Each row has a class, written after it.
[ -7   8  44   8  18  22 -21  -2  68  26  68  29 -29  23 -17   7  42  26
  36  11  18  16  10  11 -70 -27  29  61  -3  14 -11  63  13  32   7  20
 -16] : (93)
[-42  -7  16   6  26   0   7 -40  35   5  77   4 -69  23 -13   3  32  38
  13   6  15  -6  10   4 -52   4  55  68  17  -9   6  98  31  53  23  24
  50] : (53)
[ 11  -4  44   1  36  -5  13 -14  31  13  53  -6 -51   3 -24  30  50  31
  -1  -1   3  44   7  -3 -71  -3  50  55  25   9   2  86  24  48  15  -9
  -9] : (93)
[-16  15  92   7   6  48 -35 -61 -25  22  51  40  28 -26 -25  24  13 -20
  34  41  -2   4  17 -26 -18 -51  47  82 -24  22   1  53  14  -9 -34 -20
 -40] : (147)
[ 21  32  49  26  17   3 -39 -28   5  54  34  13  31 -20 -10  34   8 -36
  18  35 -13  29  11  -8 -13  25  53 103  -9  30   1  71   7 -13 -55 -15
 -42] : (53)
[-12  65  50  14  14  64 -67 -43 -36  20  38  18  61 -44 -27  18  13 -10
  11  43  23   8   8 -39   5 -18  62  76  -8  17  -6  70   5  22 -48 -48
 -27] : (134)
[-28  28 -22 -17  -2   4 -11 -48  44  20  -1  11 -26   8  14 -21  54 -36
  16 -17  50 -43 -22 -23  26 -68 114  53 -13  23 -32  68  34 -31  31   6
  38] : (198)
[-21 -10  21  22  16 -24   8  28  -8  11  32  10 -43  12  -8  16  23  42
  16 -10   7 -17 -11 -36 -52 -17  28  62  33  10  21  22   8   5  -7  11
   4] : (45)
[-41  32 -24   7  32  17  18   6  -3  56 -23  -5  -5  13   1  -4 -14 -24
  18 -21  55 -61  -4 -40  45 -13  75  93 -57   5 -29  26   6 -25  -2 -19
  54] : (45)
[  6  77  37   3  31  16 -39 -23 -15  21  17  26  47  -7 -15   2 -25 -26
   0  36 -18  -2  25 -42 -43  -9  26  58 -13   1  35  40 -35  24 -48 -44
 -47] : (90)
[  1  85  57 -16  32  59 -51 -34 -21   9  37  -3  30 -59 -21  36   2 -28
   4  56   5  31   7 -59 -37 -24  32  48 -15  26   9  48 -18  18 -69 -91
 -18] : (93)
[ 31  34  54   8  49  33 -49 -62 -20  28  32 -14  35 -45 -16  50  32 -27
  38  17  38   9  -4 -23  22 -39  71 105  -8  32   3  61   9 -22 -21 -24
  -7] : (3)
[  6  54 -13 -16  67  36 -16  29  20  -5 -35 -36  21 -37 -18 -38   7 -76
   9 -44  72 -30 -29 -41  53  35  50 -13 -25   2 -28   5 -14  27 -25 -59
  79] : (163)
[  5  36  58  34  -5  21 -55 -39 -24  32  59  20  66 -21 -24  10 -23 -31
  17  38  -4  18  25  10  14 -31  34  79  -7  28   2  59 -26 -16 -50 -17
 -46] : (198)
[-34 -24  21 -11  34  20   6  -9  19  -2  67  -3 -68  23  -1 -15  19  18
  23 -14  35 -16  15 -13 -44 -24   3  38   1   3 -17  54   5  21  25  10
  32] : (163)
[  0  10  19   6 -13  14 -48 -20  42  -8  61  -1 -44   8   0  22  75   7
  50 -16  33   9   5   7 -90 -16  26  26  10  35  -3  31  19   0   7  28
 -42] : (198)
[ -3  77  55   5  36  37 -73 -73 -30   8  74  13  22 -28 -17  10   9 -13
  32   2  13  -5   6 -25 -63  19  39  65 -44  47   1  83 -30  10 -49   8
 -42] : (198)
[-39 -38 -28 -31  27  45  19 -13  37   9 -19   0 -45  30  -9 -31  24 -87
   0 -34  27 -77  29 -19  22 -24  34  27 -60   2 -51   1   9 -49  32 -10
  26] : (147)
[-21  22  -8 -15  52  64  11 -34  14   5   6  -4  -5   4 -18 -18  23 -57
   4 -17  43 -48  10 -36  32 -12  98  69 -59   3 -15  57  27  24  14 -46
  69] : (3)
[-30  42  39  13  -7  48 -69 -42 -30   7  50  -4  42 -24 -17  13  10 -36
   2  29  10  23  22 -11   3 -21  63  38 -19  29   1  51 -13  12 -32 -46
  -3] : (198)
[-17  11 -22  -8  41  21   0  -5  -6  -7 -26 -12 -21  -6  -5  -7  36 -41
 -16 -11  32 -43  -1 -25  43   1  45  40 -19   0 -26  34  14  17  13 -26
  68] : (3)
[-12  29  -1 -16  21  35  19 -17  37  30 -27 -10 -32  25 -22 -19   3 -57
  -2 -29  61 -52  -6 -64  33 -30  79  75 -67   1 -25  31  25 -14  -3 -57
  79] : (32)
[ -9  48  14 -26  52  24 -17  -3  27  38 -30  -5 -24 -12 -21  -4  11 -36
  14  11  47 -26 -24 -54  -5 -29  69  40 -37   8 -44  22 -13  19   3 -69
  55] : (93)
[-34   9 -19 -26   4  26  -9 -26  35  18 -28   9 -29  25   6 -34  49 -60
  -9  -1  17 -35  -4 -23  24 -44  94  29 -37  19 -16  38  27 -12  46 -26
  36] : (3)
[-14  69  33   2  15  47 -82 -17 -14  11  26 -14  52 -29  -6  14  39 -29
 -10  44  37  -8  28 -65 -15 -15  37  51  12  13 -16  72 -12  -4 -56 -33
  -7] : (134)
[ -7  17  37  16  34 -13 -31 -10  24  11  53 -15 -53   8 -21  21  43   7
  21  -9  18   6  -4 -16 -80  43  27  64   2  13  10  62  19  45  -5  12
  -4] : (53)
[-27  37 -33 -18  56  36  -4  25  26  17 -33 -17 -26  15 -34 -35  21 -66
 -30 -23  44 -61  20 -31  16   2  41  27 -22   4 -28  12  -1  25  -6 -45
  15] : (29)
[ -2 -26  27 -19  12  14 -15 -27  35  -4  48  10 -63  12   4 -13  30  22
  29 -10  24 -14  11  -1 -88 -13  32  37  18   4 -11  68   7  10   4  22
  -2] : (134)
[-10  81  58   5  32  54 -85 -52 -10  34  47  17  50 -34 -16  31  37  -5
  38  47  38   1  26   7 -15 -43  34  92 -12  36  -6  74   6  -6 -42  28
 -48] : (29)
[  2  13  18  -1  65  11 -28   5  29 -11  28  -9 -58  -3 -10   0  58 -15
  32 -35  19   8 -22 -23 -78  60  24   5 -19  24 -11  36 -15  36   6  13
  26] : (163)
[  0  47  30   5  59  17 -30 -21  64   0  62  19 -39  13 -32  -6  60   9
  37 -15  30  -6 -15 -35 -82  18  16  61  -3  12  26  55   9  53 -25  18
  -6] : (90)
[ 16  41  28  12  18  42 -70 -62   5  25  35  12  12 -27  -9  27  71  -5
  15  36  15  35   1 -27 -28   8  53  71  12  44  -7  85   9 -14 -29 -10
 -26] : (134)
[-14  29 -59  15 -23 -13  -3  18  -1  44 -65  34   8   4   3 -28  31  -6
 -30   0  18 -26 -28 -15  82 -65  85  22  54  17  -6   4   1 -47  39   6
  58] : (32)
[ 34  57  38   4  22  45 -52 -14 -16  -7  15  27  22 -20 -17  10   9 -38
  14   1  19   6   7 -58 -52  -1   2  63 -24  38  22  23 -11   6 -54 -54
 -46] : (32)
[-35  -1 -32 -19  33  15  19  24  10   6 -28   1 -55  28   9  -8 -19 -16
 -18 -41  14 -57   0 -34 -10   9  34  32 -68 -11 -34  -1  -3  28  27 -30
  53] : (93)
[-20  -8  43  -5  12  -4   5   2  35  -4  40   7 -44   9 -18  10  38  11
   6   4  18  -2   2 -32 -40 -34  29  52  26 -12  13  47  22  28 -23 -11
  22] : (90)
[ -24   -5  -14  -10   16   81  -12    8   24   33   -5  -10    8    2
  -13  -33   -9 -101    2    9   30  -34   28  -19   28  -24   78   57
  -46   -2  -29   14   11  -13  -12  -71   40] : (134)
[ -3 -14  51  -1  48  41 -27   3  25   1  66  -4 -27  -7 -35  20  35 -20
  51  -6  41  -7  13   7 -69 -32  23  57 -17  11   0  25  12   8  -8  31
 -12] : (29)
[-21 -25 -20 -13  51  15   8   1  47  32 -31  -1 -13  24 -12 -39  21 -49
  15 -72  87 -50 -27 -24  87  -2  73  71 -63  24 -54  34  26 -18  17 -26
  43] : (45)
[-27  45  57   6  52  40 -47 -80   0  25  55  33  12 -15 -13  11  10  -6
  34  28  22 -10   4 -46 -15 -28  48  74 -33  16  -3  62 -12  14 -29  -3
   5] : (147)
[-12  57  49   2  43  47 -67 -60 -13  38  17   8  50 -29 -30   2  36 -43
   1  46  -1  13  14 -42   0 -22  84  29  11  33   7  42 -24  -5 -27 -41
   1] : (147)
[ -7  -6 -31 -14  36  -8  43  -5  32  36 -27  -2 -69  30 -11 -18   2 -38
  -7 -42  31 -51 -12 -24  20 -37  51  66 -23   1 -28  17  23 -23  32 -10
  32] : (32)
[-51   1  10 -21  22  37   4 -37  38  43 -15  -9 -29  14 -18 -12   3 -61
  30 -14  60 -45  13   1  36 -44  75  44 -68 -11 -59  23  13 -10  33 -22
  30] : (147)
[ -3 -50  18  -8  16  19 -23  10  25  13  37  38 -19  33   5 -33  34  -7
  20 -29 -15   6  17  33 -60  -6  31  20  10  25  18  17   3   3  26  52
 -23] : (90)
[  1  83  61  -3  37  60 -86 -62  -5 -22  73  22  28 -46 -25  10  11 -38
  58  40  32 -15  14 -24 -72 -20   7  64 -28  31  -6  67 -33  20 -67 -31
 -32] : (198)
[-30  21 -38 -25  30  47 -20 -11  21  24 -23 -22  -9   3  -7 -17   2 -69
   3 -10  46 -59  13 -31  17 -27  72  33 -40  -8 -44  16  -6 -23  18 -38
  27] : (134)
[-13  18  25  19  19  21 -29 -24  51  28  71  26 -29  18 -31  14  75  23
  48  13  47   1  13  24 -55 -45  20  78   4  22  -5  79  20 -10  26  84
 -33] : (29)
[   4   86   37    2   70   50  -92   -4  -21   -9   13   26   63  -47
  -21   19   36  -31   43   19   49  -25  -25 -111  -35   -8   37   61
  -17   45    9   14  -31    9  -72  -68  -17] : (45)
[-12  41   1 -18  54  38 -20   1  30  47 -14 -40 -29   4  -9 -29  -3 -53
 -13 -25  40 -22  -1 -13  24   6  47  55 -36  21 -14  20   9  28 -10 -57
  54] : (93)
[ 15  38  64   1  59  44 -32 -28   4  -9  76  -3 -27 -39 -28  25  33  35
  47   1  41  30 -21 -16 -74   1  13  63   0  21  19  56  19  70 -19 -15
  20] : (93)
[ -8  14   8  -7  -4  18  13 -23  55 -22  58  31 -69  29 -37   3  50  39
  18  -5   9 -15  14 -14 -93 -52  28  33  38   5  21  47  17  16  22   1
 -23] : (32)
[-25 -31  50  18  11  24  -3 -26  54  44  56   9 -31  25 -15  -5  43   7
  47 -15  37  -7  13  23 -18 -24  68  57  -6   5 -13  48  23  -8  16  59
  47] : (147)
[-40  29  15  -2  39  13 -17   4  45  18  60  -3 -69  25  12  21  61  24
   4 -12  36  -9  19 -21 -80  -2  28  78 -12   9 -23  90  23  47   8  30
   9] : (93)
[  1 -17  55   6  42  24 -35  19  37  10  47  32 -42  20  -4 -12  46   1
  50   7  23  -8   0 -16 -89 -17  32  51   6  18   0  22   9  59  -3   1
   3] : (3)
[-24  62  37 -19  63  29 -66 -48  -5   2  38  -4  48 -26 -17  19  20 -36
  13   3  20 -14  -6 -72  -9 -14  55  49 -41  36   1  54 -20 -21 -48 -31
 -37] : (45)
[ -1  71  36  -8  44  56 -55 -44   0  13  47  11  19 -40   6  39  18  -3
  18  43  17  19  11 -36 -33 -19  27  72 -16  27  -2  65  -6  18 -47 -38
   1] : (93)
[ 13  65  42   7  21  31 -50 -53   5  43  39  25  67 -36 -23  22  -9 -32
  20  49 -11  11  16 -19  -2  -8  83  75   2  26   7  70 -14 -12 -59 -46
 -43] : (53)
[  2  81  -1  -9  16  44 -16  -1  61  38 -32 -14  22   6 -48 -20  27 -92
  -5 -19  74 -22   3 -50  42 -31  83  58 -41  13 -24  33  22  -1 -18 -91
 -10] : (32)
[-11 -16  29   5  11  -5  25 -11  45  59  61  12 -65  43  15  20   6  55
  18  15 -10   6  19  -6 -74 -44  50  75   6   3   2  50  16   1  16  23
  13] : (93)
[ -1   1  14   9  14  10 -14 -39  30 -30  57  20 -45   1 -13   8  32  60
  55 -24  54 -21 -24  -8 -60 -30  34  57  13 -14   9  62  26  42  36  38
   9] : (134)
[ -4  48 -43  -3  26   9 -35  18  21  -2 -42  11  -1 -22  25 -10  62 -39
   2 -11  62 -40 -17 -27  44 -18  38  32  17  15 -29  29   9   8  -1  -8
  25] : (3)
[ -2 103  47   0  65  63 -90 -54   7  -2  50  17  63 -55 -35  47  29 -26
  58  33  42 -25  -5 -41 -12 -37  52  68 -29  19  -9  42 -22  22 -48 -31
 -41] : (3)
[-18  57 -25 -10  33  16 -19   7   7   1 -31  11  -1  -7   9 -19   8 -48
   2   5  31 -71  -8 -51  18 -31  41  40 -20  -3  -8  14 -10   8  -7 -26
  42] : (3)
[-26  38 -23 -21  43  36 -14 -32  50  22 -11  -2 -33  14 -16   2  43 -56
   5 -12  29 -45  15 -18   1 -26 100  52 -35  10 -31  44   5  14  27 -47
  -6] : (3)
[  -6   75   38  -20  -10   54  -49  -50  -25  -31   26   11   49  -31
  -35   -3  -26  -52    7   37    0  -28   34  -47  -41  -52   59   17
  -17   11   16   34  -39    9  -44 -106  -34] : (198)
[  1 -24  35  -4  17  23 -15 -26  18   7  68   8 -21  -7 -12  32  40  14
  29 -23   4  33  -9  19 -37 -35  42  50 -16  30   5  46  32  -7  37  31
 -39] : (93)
[-43 -41 -42 -16 -10  10  -6 -16  38  39   3 -16 -17  52  20 -26  26 -54
 -12 -49  44 -15  24  17  53 -29  76  12 -54  22 -65  31  20 -39  60  10
  -6] : (198)
[ 35  56  44 -17  20  87 -39 -61   2   7  37  54  60 -34 -35   6   7 -36
  46  30  30  18   8 -50 -30 -50  65  53 -32  42   4  43  -9 -19 -40 -71
 -44] : (32)
[ -4   0   8 -18  68  26 -14 -23  56  14  -2 -33 -20  13 -17 -24  21 -86
  20 -45  59 -36 -17 -14  41  -3  60  53 -79   6 -26  28  21   8  18 -16
  46] : (3)
[ -20   -8   32  -13   -4    5    5   -8   33    6   31   43  -88   32
    2   -1   37   64   23   -7    5  -17   -1   -5 -100  -25   36   50
   -5   15   -8   59   15   37   33   17   12] : (93)
[  4  47  28  18  55   9 -43   8 -62  30  10  32  25 -33  18 -14  -8 -15
  -9  26 -22   0   3 -38 -18  35  16  48  19  34  -2  57 -58   6 -54   0
  21] : (163)
[ 29  19  45   2  -4  -5 -12 -64   3  59  18   1  24  -1   0  12   9 -30
  -1  36  -6  30  29  -9  -7 -11  87  99   3  30  10 106  26 -32 -11 -34
 -31] : (53)
[-37   6 -29 -17 -22  12  -8 -22  46  46 -25  -8 -56  23  56  -8  51 -28
  -9 -16  50 -33  16  -2  21 -15  78  84 -25  10 -56  90  56 -30   7  19
  26] : (134)
[  7  37 -29 -28  40  42  11  -3  28  -4 -12  -4 -12   9 -16 -36   5 -47
   5 -66  74 -43 -16 -68  -4 -12  73  15 -47   8  -3  17   4   3  13 -40
  45] : (32)
[-20 -62  12  12  -2  13 -20  -3  52  34  54  24 -61  41  22  -6  36   5
  34  -1  -6  17   6  30 -67  -8  36  46 -11  12 -14  33  23  -6  28  65
  -7] : (134)
